[19] [ 22  44  39   8 -15   2  12 -18  34  26 -20  20  11  30  23 -32  39 -29
   8 -11  26  32 -17  37  20 -23 -12 -18 -12  -1   7  45   6 -50 -29  -2
  -8 -15  -3  15   5 -16 -10 -28 -14 -32 -76 -38 -14 -16  -7 -15  11  -4
   2  39  22  35 -30   7  29  27 -10  10  36 -29   9  10  14  13 -18   1
  -1 -16]
[28] [ 15 -27  12   0  54  34  -5 -11   8  -4  19   3   9  -8  24  11 -23 -15
  -8  27  21  31 -13   2 -13  -8  39   9  12  -6  27   6 -12  18  10  23
  14 -17 -30  -2   6  50 -25  -9   4   6  -4  13   8   9  25  13   2 -14
  39  -1 -36   3 -15 -11   1  -1 -23  -6 -27  -5  53 -28  16 -15   1  19
 -15   3]
[-11  43  -7 -23  24  -6 -17 -35  -4  -1  12  19   9  12 -26 -11 -39 -10
 -18  27   1   0 -46  17 -30   2 -11  20  30  10 -11 -11   7  18 -27 -26
   8   5 -10 -12  15  10  16 -19  22 -18 -11  21  45   6 -21  -6 -10  13
  -2  -8 -25 -10  -7 -14   0 -11   7  12   2  21  16  -4 -28 -24 -14  20
  24  19] -> [28]
[ 16  20  10  14  15  11  -4 -39 -12  35 -37   9 -14 -27 -22 -19 -63  32
  -5   5  31  22  -9  14 -13 -25  -4  -1  -8  -6  30  23  13  -8  45  -1
 -32  -5 -49  22   6  13 -22 -38  -9  25 -24  -4 -30   0 -28 -23  34 -13
 -28  14  12  36  13  36  40  12 -16 -42  -1 -24 -10 -56 -23  20  18  13
  33  16] -> [19]
[44] [  4 -17  12  -8 -35   9   0   2   6  37  13  39  15  17  18 -16  34  17
  15  28   1  11 -26   4 -39  -1 -14   8  -2  17  -3 -12 -28  -5   5   3
 -13  -9 -14  37  -8  -4   5  -1   5 -32   6  -6 -11   7  31 -16  -3  19
   0  13 -19  10 -37   2   1   1   9  -1  21  -1   9  -4  18  -7 -17  24
 -14 -23]
[44] [ 27  44  13  12 -44  47   6   9 -46  20 -11   9  32  -7  -2 -29  -2   3
 -68  54  18  -4   3  15  18  22 -12 -20  21 -37  19  -6  -6 -20   5  11
 -12 -32 -15   9  -4  -6  13  -9  -3   3  -9 -11  -7 -15   0  22 -34  46
 -23   1 -11  17  -3  34  -3 -22 -24  28  16  13  16  21  28   3 -38  41
  32   4]
[-23 -11  20   0 -22 -18   7   1  18  37 -18 -10   3 -20  20 -31  13 -21
 -23   1 -10  13  30  -1 -11 -31  13 -13  -9   0   7  29  13  32  28  11
 -39  21  35  23 -11   5   9  15 -15 -47  -9  35 -27  11  -9  19   9 -16
 -19   1  40  18  42  27  -3   5 -20  16 -27   8  17 -59   9  27  13 -21
  -3   3] -> [19]
[  6   6 -21  50   0  40   4 -10  -3 -34  -9 -15  38  -7 -11 -16 -11 -11
  -3  -5 -24 -21  13   5  -7  26 -12   6  12  -8   9 -13  13   9  -5  16
  -4  13 -16  31 -11  -4  27 -33  -9   2   3  12  10 -12 -12  -1 -15  15
 -10   2   7   2  -2  15  -2  -9  15  17  22  -6   5  16  -2   6 -28  23
  10 -24] -> [44]
[17] [ 34   7  -1  -8   6 -16   3  25 -13  28  22 -15  -3   9 -19  -6  -8   9
 -36  37 -19  22  -6  -2 -30   3   6  -4  24  -1 -15  -8  -9   9  26  -4
  -9   2 -11 -24  -5  15  -7  -8   0  -8   1  -9  -7 -12  -6   3  30  13
 -29  12  23  11   7  28   8  -1   0   0   7  -7  -5   0  16  12  11 -14
  29  -5]
[42] [-16  37  -2   9 -12   8  -6  38 -35  12   0  26   1   0  25 -46 -31 -10
   8 -17  20 -49  28 -47  -7   9 -44  41  -6  13 -28  35  17  25  32 -14
   3 -29  -3 -19  -1  15  29  40 -27  -6  25   2 -17  12 -35 -24 -43  31
  27   4 -36  -8 -16 -15  40  19   6   5 -13  -3  -3  -4 -22  -7  11 -33
 -32   5]
[19] [  9  -5  37  -6   3   9   9  28  22  21 -35 -19  29  -3 -25  -2   2  12
  -5  20  -4   3  11 -24 -16 -25   2  23  49 -10  12  12 -28  -5 -21 -10
 -22  -4  13 -23  18 -13  16  10  32  14  12   1  24  10  -8 -21 -18 -19
 -15  14   1   1  33  -5   9  10  36  20  -7  -2   9  -7  12 -14 -14 -16
   5  -3]
[ -3 -10 -14 -27 -20 -29 -10  16  -7   2  12  28 -23  26  11 -19 -24 -36
  -2  24  23 -42   0 -26  -4   7 -19  36 -11  11 -40  30 -19   6   3   0
 -34 -46 -20 -35  -7  -4   6  32  -8  -6  -2  12   2 -20 -44 -26 -19  15
  42   0 -53   7   6   3  38  21  10 -26 -38  17 -43  30 -16 -12 -24   8
 -29  20] -> [42]
[23] [ 30 -14   3   1 -12  32  51   5  28  11  12  21  -2  27 -16  41  15  -2
  18  59 -53 -65  12  39 -17 -10 -15  -5 -13  42  63  22  16  29  28 -21
  12 -47  41  -9  27  10 -31 -43  -4 -17   9  19  -1  28  13   6   0  10
  12  -1 -14  13  -6 -16 -47  -9  53 -35   6  -5   7  52  86  12  31  30
   4  34]
[42] [ 27   3  38  -8   5  30  -8 -23   6  -7  -5 -10  14   2 -40   3  24  22
  -8   8 -12  37  14  44 -27  -8  -4  -3  21 -25  24 -28   2 -19 -11 -39
   0  20 -25   6  -3  14 -56 -18   5 -15  -1  -8  43 -17  18   5  -2  -7
 -16 -18  14  15   8  35 -12 -11 -19  49  17 -10  -7   9  -9  -7 -17  36
  43   7]
[18] [-15 -35 -40  29  42 -15   0  -3  20   9 -15 -22  26  12  32  -4  24  -8
  -6  13  -7  27   1 -30  20  -2 -12   2   6  -9  10  27 -24 -32  32  10
   0 -15 -28 -28  12  44   5  -4   2   1  18  20  -1  10  -8 -13  -6   3
  17  13  16 -12 -32 -20 -31  32 -17 -10 -12  11 -11 -37  16  25  23  18
   4   5]
[ 20  16 -39 -26  82  24   3 -15   2 -26 -36  17 -25 -21  24 -11 -44 -26
  -9 -62  51 -26 -11  11  98 -85 -10   5 -17  18  -4 -62  20  48  30 -13
  49  27  40 -35  24 -15  23 -41  18   4   3  26  26 -33 -39  -2  24 -33
 -49 -60  20 -15  47 -22  49  12 -28 -21  18  10 -40 -37 -43   1  75  13
  -8 -10] -> [44]
[-46 -33 -28   6   4 -28  20  33  40 -34 -14 -25 -24   6  40 -18   3 -28
  -4   2 -10  32 -14  10   0  16  13 -20  16  -3  13   8  16 -43  -7   7
 -14   0   1  -8 -19 -13  -2  -1 -20  31   3  39 -31  14 -20 -32 -25 -25
  17 -35 -54 -12 -11 -22 -18  11   9 -12 -29  16  -7  -9  -9  -3 -12  16
  42 -37] -> [42]
[23] [ 19  -1 -19   2 -14  15  -5   7 -42 -12 -27   5  31   0 -20  -7 -28  12
 -19 -53  29  16 -38 -22 -53  11   7  36   5 -42 -27  -8  11 -16  -2 -21
  14  17   3  -4 -17  -9 -14  -2   2 -26  16 -28  21  -7  29  16  -5 -13
 -17  14  -4  10  25 -10  22  15 -61  16   6   1   2 -21 -32 -10 -31 -22
  17 -37]
[45] [ 18  -8   5   2 -15  -8  11 -20  23 -40 -35  11  -5  30 -25 -21 -13  43
 -50 -23  38  25  34  22   8  24  10 -44 -14  59  20 -12  13  16  22  -9
 -15  35 -16 -30 -22  -1  15  53  14   6  26   9  23 -14 -17   3   1  29
 -17  28  16 -20 -40  13 -36  27  33   6  14  42  11 -17   5  27 -32  26
 -23 -62]
